Below is a small trained network, with its code and all its weights. Each question gives an input and a target symbol and asks what happens when units are switched off, that is, made to give their printed mean instead of their output.

import numpy as np


def w(rows, s, z=0):
    codes = np.array(rows[::2]) - 128.0
    scale = np.full(codes.shape[1], s)
    scale[-1] = z or s
    return codes * scale


def f(y):
    return np.maximum(y, 0)


def softmax(a):
    e = np.exp(a - a.max(-1, keepdims=True))
    return e / e.sum(-1, keepdims=True)


def log_softmax(a):
    a = a - a.max(-1, keepdims=True)
    return a - np.log(np.exp(a).sum(-1, keepdims=True))


def net(x, mask):
    ids = ['αβγδζθμξσω'.index(c) for c in x.split()]
    T = len(ids)
    res = E[ids] + P[:T]
    q, k, v = (res @ M[0].T for M in (Q, K, V))
    z = softmax(np.where(np.tri(T) > 0, q @ k.T / 2**0.5, -1e9)) @ v
    res = res + np.where(mask[0], z, O[0][:, -1]) @ O[0][:, :-1]
    y = f(res @ A[0][:, :-1].T + A[0][:, -1])
    res = res + np.where(mask[1:9], y, B[0][:, -1]) @ B[0][:, :-1]
    return log_softmax(res[-1] @ U[:, :-1].T + U[:, -1])


Q, K, V, O, A, B = {}, {}, {}, {}, {}, {}
E = w([
[177,118,120,189,91,198,113,166,117,153,93],'α',
[168,180,137,162,101,160,118,167,101,145,101],'β',
[147,146,143,148,98,185,134,157,150,150,122],'γ',
[147,215,200,62,199,130,176,102,144,148,172],'δ',
[120,90,132,152,63,164,144,172,165,125,91],'ζ',
[129,102,136,152,72,160,139,177,143,116,80],'θ',
[114,106,116,143,58,167,134,162,175,126,87],'μ',
[125,89,113,142,63,160,124,151,173,153,82],'ξ',
[132,80,138,162,73,151,139,182,156,127,82],'σ',
[193,39,1,77,27,143,196,129,42,133,196],'ω',
],0.01)
P = w([
[25,118,115,230,131,183,1,194,104,128,234],'0',
[204,51,218,181,48,111,255,171,168,225,172],'1',
[203,62,201,143,50,155,242,154,141,167,143],'2',
[185,98,187,119,35,172,236,137,139,157,127],'3',
[199,104,160,105,73,185,217,153,130,137,99],'4',
[190,121,130,93,82,187,216,158,134,138,87],'5',
[193,133,110,93,106,203,206,162,134,137,80],'6',
[186,155,79,72,92,183,203,171,139,133,83],'7',
[180,166,73,64,103,193,199,170,144,139,81],'8',
[194,175,56,51,104,179,191,180,138,131,96],'9',
],0.0052)
Q[0] = w([
[230,148,146,94,65,226,253,203,131,188,172],'head 0',
[180,95,116,173,42,183,152,210,118,160,109],'head 0',
],0.0058)
K[0] = w([
[82,128,96,140,155,124,79,130,60,129,255],'head 0',
[116,90,48,207,88,204,58,161,45,142,171],'head 0',
],0.0076)
V[0] = w([
[180,46,2,43,74,74,244,76,29,107,172],'head 0',
[178,219,183,26,240,116,232,65,99,163,207],'head 0',
],0.0057)
O[0] = w([
[21,125,114,140,224,221,195,145,38,254,187,3],'head 0',
[95,95,133,126,17,234,67,238,107,180,86,51],'head 0',
],0.0063,0.0025)
A[0] = w([
[118,62,130,153,57,129,47,168,161,100,81,111],'neuron 0',
[50,125,113,127,112,207,107,191,79,188,83,129],'neuron 1',
[200,159,129,93,97,84,127,120,184,60,97,240],'neuron 2',
[170,142,111,111,157,2,167,42,161,54,150,115],'neuron 3',
[118,141,117,81,232,125,207,94,124,125,144,201],'neuron 4',
[111,110,35,151,128,182,126,161,91,133,92,170],'neuron 5',
[113,76,79,150,89,158,144,170,143,123,78,250],'neuron 6',
[124,84,136,85,103,207,189,165,97,174,142,175],'neuron 7',
],0.007,0.002)
B[0] = w([
[91,116,191,164,253,29,165,27,176,54,211,180],'neuron 0',
[105,193,163,254,170,152,36,150,223,160,233,179],'neuron 1',
[196,174,195,116,67,190,126,69,141,112,104,254],'neuron 2',
[87,153,119,175,151,149,39,189,151,177,170,210],'neuron 3',
[131,118,206,154,159,84,190,17,153,107,184,176],'neuron 4',
[183,134,182,97,76,106,190,59,155,108,109,161],'neuron 5',
[163,158,163,167,146,127,69,101,202,110,202,183],'neuron 6',
[117,137,81,99,71,156,119,190,53,177,13,207],'neuron 7',
],0.0064,0.0089)
U = w([
[134,150,172,147,171,113,86,84,189,94,252,179],'α',
[186,125,146,103,53,144,172,85,115,120,53,180],'β',
[153,145,99,81,93,161,104,156,87,105,15,255],'γ',
[117,159,59,123,91,182,2,245,121,177,82,100],'δ',
[105,102,109,129,148,97,132,137,115,132,129,51],'ζ',
[113,97,103,133,154,94,151,137,115,126,129,110],'θ',
[107,101,111,127,145,91,135,136,119,127,133,37],'μ',
[111,100,110,127,156,99,144,135,113,123,130,98],'ξ',
[107,95,113,134,153,92,139,137,110,129,129,97],'σ',
[49,131,148,173,193,128,134,112,112,169,167,12],'ω',
],0.0072,0.002)

Each question gives the input, a string of symbols that net reads in full, and the target symbol t.
The units are the heads (2 rows each of Q, K, V and O) and the neurons (one row each of A and B). Each row of codes is followed by its name. A weight is (code - 128) times the scale printed after its matrix; where a second scale follows, it is the last column's (O, A, B and U).
mask holds one flag per unit, heads first, then neurons. A switched-off unit (its flag False) gives its mean, the last column of its rows in O or B, instead of its output. The means were averaged over made-up inputs and are rounded, as every weight is.
A unit's drop is (log p(t) with every unit on - log p(t) with that unit switched off) / (log p(t) with every unit on - log p(t) with every unit switched off).
The circuit of an input: a set's keep is (log p(t) with only the set's units on - log p(t) with every unit switched off) / (log p(t) with every unit on - log p(t) with every unit switched off). Starting from all 9 units, units are removed one at a time, each time the one whose removal leaves the highest keep (on an exact tie, the one counted first), for as long as the keep stays at least 0.8.
circuit, biggest first: the units of the circuit, biggest drop first
most important unit: the unit with the biggest drop
top k neurons: the k neurons with the biggest drops, biggest first
drop when u is switched off: that unit's drop, to one decimal
input δ β δ ω α, target δ: circuit, biggest first => (head 0; neuron 7)
input δ δ δ γ β δ β β μ, target α: circuit, biggest first => (neuron 0; head 0; neuron 6)
input ω δ θ, target ω: top neuron => (neuron 1)
input β θ δ δ δ σ, target α: circuit, biggest first => (head 0; neuron 7)
input β δ ξ, target α: circuit, biggest first => (head 0; neuron 7)
input δ μ ω δ θ, target δ: circuit, biggest first => (head 0; neuron 7)
input β δ ξ α θ μ, target α: circuit, biggest first => (head 0; neuron 7)
input δ ω δ δ γ γ ξ ξ, target δ: top 4 neurons => (neuron 7; neuron 1; neuron 0; neuron 4)
input δ γ δ α δ α σ, target α: circuit, biggest first => (neuron 0; neuron 6)
input γ β μ γ δ β θ δ, target β: top 3 neurons => (neuron 3; neuron 1; neuron 0)
input δ σ ζ, target α: circuit, biggest first => (neuron 0; head 0)
input β δ β ζ, target α: circuit, biggest first => (head 0; neuron 7)
input δ σ ω β, target δ: top 2 neurons => (neuron 7; neuron 1)
input δ α δ ξ, target α: most important unit => neuron 0
input δ δ δ δ ξ θ δ σ α, target α: circuit, biggest first => (head 0; neuron 0; neuron 6)
input δ ω ζ σ β β ζ ξ γ α, target δ: top 3 neurons => (neuron 7; neuron 1; neuron 0)
input ω μ μ μ ω α γ β δ ω, target ω: top 3 neurons => (neuron 1; neuron 4; neuron 2)
input δ α δ ω δ α β θ β, target δ: circuit, biggest first => (head 0; neuron 1; neuron 7)
input δ δ θ ω δ σ, target δ: circuit, biggest first => (head 0; neuron 7)
input ω β σ δ β β ζ γ σ, target ω: circuit, biggest first => (head 0)
input β θ α δ δ θ β θ σ δ, target γ: drop when neuron 0 is switched off => 0.2
input δ δ μ μ α γ γ γ ω, target δ: drop when neuron 5 is switched off => -0.2
input γ α β δ β β δ ζ δ, target γ: drop when head 0 is switched off => 1.0
